Here is a tiny trained network, its code and every weight. The questions are about switching its units off for an input and a target symbol, where a switched-off unit gives its printed mean instead of its output.

import numpy as np


def w(rows, s, z=0):
    codes = np.array(rows[::2]) - 128.0
    scale = np.full(codes.shape[1], s)
    scale[-1] = z or s
    return codes * scale


def f(y):
    return np.maximum(y, 0)


def softmax(a):
    e = np.exp(a - a.max(-1, keepdims=True))
    return e / e.sum(-1, keepdims=True)


def log_softmax(a):
    a = a - a.max(-1, keepdims=True)
    return a - np.log(np.exp(a).sum(-1, keepdims=True))


def net(x, mask):
    ids = ['ΔΞΠΣΨαβγεηθμτφ'.index(c) for c in x.split()]
    T = len(ids)
    res = E[ids] + P[:T]
    r = res
    for j in range(2):
        rows = slice(3 * j, 3 * j + 3)
        q, k, v = (r @ M[0][rows].T for M in (Q, K, V))
        z = softmax(np.where(np.tri(T) > 0, q @ k.T / 3**0.5, -1e9)) @ v
        o = O[0][rows]
        res = res + np.where(mask[j], z, o[:, -1]) @ o[:, :-1]
    y = f(res @ A[0][:, :-1].T + A[0][:, -1])
    res = res + np.where(mask[2:18], y, B[0][:, -1]) @ B[0][:, :-1]
    return log_softmax(res[-1] @ U[:, :-1].T + U[:, -1])


Q, K, V, O, A, B = {}, {}, {}, {}, {}, {}
E = w([
[198,147,180,57],'Δ',
[212,132,117,127],'Ξ',
[237,183,113,48],'Π',
[62,226,93,107],'Σ',
[91,131,123,71],'Ψ',
[109,108,135,79],'α',
[171,252,87,148],'β',
[107,85,204,154],'γ',
[63,94,104,155],'ε',
[78,185,37,123],'η',
[127,105,149,102],'θ',
[113,115,102,29],'μ',
[131,89,84,176],'τ',
[41,103,129,198],'φ',
],0.019)
P = w([
[155,200,182,20],'0',
[88,130,120,3],'1',
[57,175,144,78],'2',
[77,175,153,99],'3',
[80,52,75,46],'4',
[151,226,146,53],'5',
[90,216,186,126],'6',
[122,242,211,110],'7',
[81,78,71,111],'8',
[77,105,137,100],'9',
[178,242,169,78],'10',
],0.0041)
Q[0] = w([
[143,185,229,76],'H1',
[112,65,10,73],'H1',
[190,104,70,255],'H1',
[89,125,93,56],'H2',
[102,47,44,221],'H2',
[156,168,125,221],'H2',
],0.0076)
K[0] = w([
[167,190,37,97],'H1',
[67,198,226,163],'H1',
[185,10,123,164],'H1',
[137,169,24,3],'H2',
[106,210,222,145],'H2',
[151,208,160,215],'H2',
],0.0065)
V[0] = w([
[221,95,66,136],'H1',
[104,175,38,239],'H1',
[139,205,62,104],'H1',
[92,50,76,69],'H2',
[177,2,181,152],'H2',
[96,209,134,148],'H2',
],0.0074)
O[0] = w([
[212,125,124,107,80],'H1',
[200,201,135,184,115],'H1',
[99,148,2,137,245],'H1',
[166,91,156,202,226],'H2',
[143,84,206,185,2],'H2',
[165,172,129,57,137],'H2',
],0.007,0.0036)
A[0] = w([
[90,35,189,120,129],'N1',
[205,118,141,107,129],'N2',
[109,179,93,143,163],'N3',
[68,217,113,192,202],'N4',
[170,177,133,95,183],'N5',
[163,93,171,223,105],'N6',
[135,101,121,254,123],'N7',
[164,166,109,88,144],'N8',
[110,79,172,183,139],'N9',
[104,151,9,181,177],'N10',
[202,100,133,167,113],'N11',
[89,170,174,33,183],'N12',
[151,94,241,98,255],'N13',
[178,97,157,188,146],'N14',
[167,104,76,60,138],'N15',
[29,102,195,99,114],'N16',
],0.012,0.0072)
B[0] = w([
[88,205,124,117,168],'N1',
[105,12,85,184,142],'N2',
[139,90,254,115,192],'N3',
[101,62,89,85,209],'N4',
[145,44,190,142,180],'N5',
[182,90,142,130,149],'N6',
[254,134,80,173,157],'N7',
[42,94,66,117,183],'N8',
[101,192,41,105,155],'N9',
[178,98,243,154,246],'N10',
[43,148,132,180,140],'N11',
[145,83,54,211,206],'N12',
[32,67,23,128,173],'N13',
[100,104,77,160,147],'N14',
[107,166,171,143,196],'N15',
[213,90,109,85,172],'N16',
],0.0055,0.013)
U = w([
[122,7,109,127,216],'Δ',
[149,66,102,135,149],'Ξ',
[245,72,80,87,174],'Π',
[28,87,201,198,86],'Σ',
[203,134,65,33,43],'Ψ',
[137,159,78,93,29],'α',
[196,122,198,48,223],'β',
[2,215,40,243,218],'γ',
[96,188,107,175,75],'ε',
[42,154,174,196,3],'η',
[111,185,78,125,69],'θ',
[168,191,40,25,120],'μ',
[223,139,69,192,50],'τ',
[93,196,102,187,92],'φ',
],0.0075,0.0048)

Each question gives the input, a string of symbols that net reads in full, and the target symbol t.
The units are the heads (3 rows each of Q, K, V and O) and the neurons (one row each of A and B). Each row of codes is followed by its name. A weight is (code - 128) times the scale printed after its matrix; where a second scale follows, it is the last column's (O, A, B and U).
mask holds one flag per unit, heads first, then neurons. A switched-off unit (its flag False) gives its mean, the last column of its rows in O or B, instead of its output. The means were averaged over made-up inputs and are rounded, as every weight is.
A unit's drop is (log p(t) with every unit on - log p(t) with that unit switched off) / (log p(t) with every unit on - log p(t) with every unit switched off).
The circuit of an input: a set's keep is (log p(t) with only the set's units on - log p(t) with every unit switched off) / (log p(t) with every unit on - log p(t) with every unit switched off). Starting from the 12 units with the biggest drops (on a tie, the unit counted first), units are removed one at a time, each time the one whose removal leaves the highest keep (on an exact tie, the one counted first), for as long as the keep stays at least 0.8.
circuit, biggest first: the units of the circuit, biggest drop first
unit that matters most: the unit with the biggest drop
k most important neurons: the k neurons with the biggest drops, biggest first
which heads matter: for each layer, one digit per head in row order, 1 if its drop is at least 0.15 and else 0, layers parted by /
drop of u: that unit's drop, to one decimal
input τ μ γ, target γ: which heads matter => 00
input μ θ μ Π, target Δ: circuit, biggest first => [N2 N5 N8]
input Σ Σ β, target β: unit that matters most => N10
input Δ θ ε τ ε Ξ, target Δ: which heads matter => 10
input ε Ψ μ β Π, target Δ: circuit, biggest first => [N2 N8]
input μ τ Δ, target Δ: circuit, biggest first => [N13 H1]
input μ Ψ α η, target Δ: 2 most important neurons => [N4 N10]
input τ τ τ τ, target τ: circuit, biggest first => [N7 H1 H2]
input θ τ Ψ β τ τ Δ, target Δ: circuit, biggest first => [N2 N13]
input η τ τ Ψ Σ, target Δ: which heads matter => 00
input θ γ β η, target Δ: which heads matter => 00
input φ τ Σ, target Σ: which heads matter => 10
input φ β β Σ, target Δ: 2 most important neurons => [N4 N12]
input Δ μ γ, target γ: drop of N1 => 0.7
input γ μ θ Σ, target Σ: drop of N10 => 0.3
input Ψ ε τ τ τ θ τ, target τ: drop of H1 => 0.2
input τ α Δ φ τ μ γ γ μ Ψ Ξ, target Δ: drop of N2 => 0.4
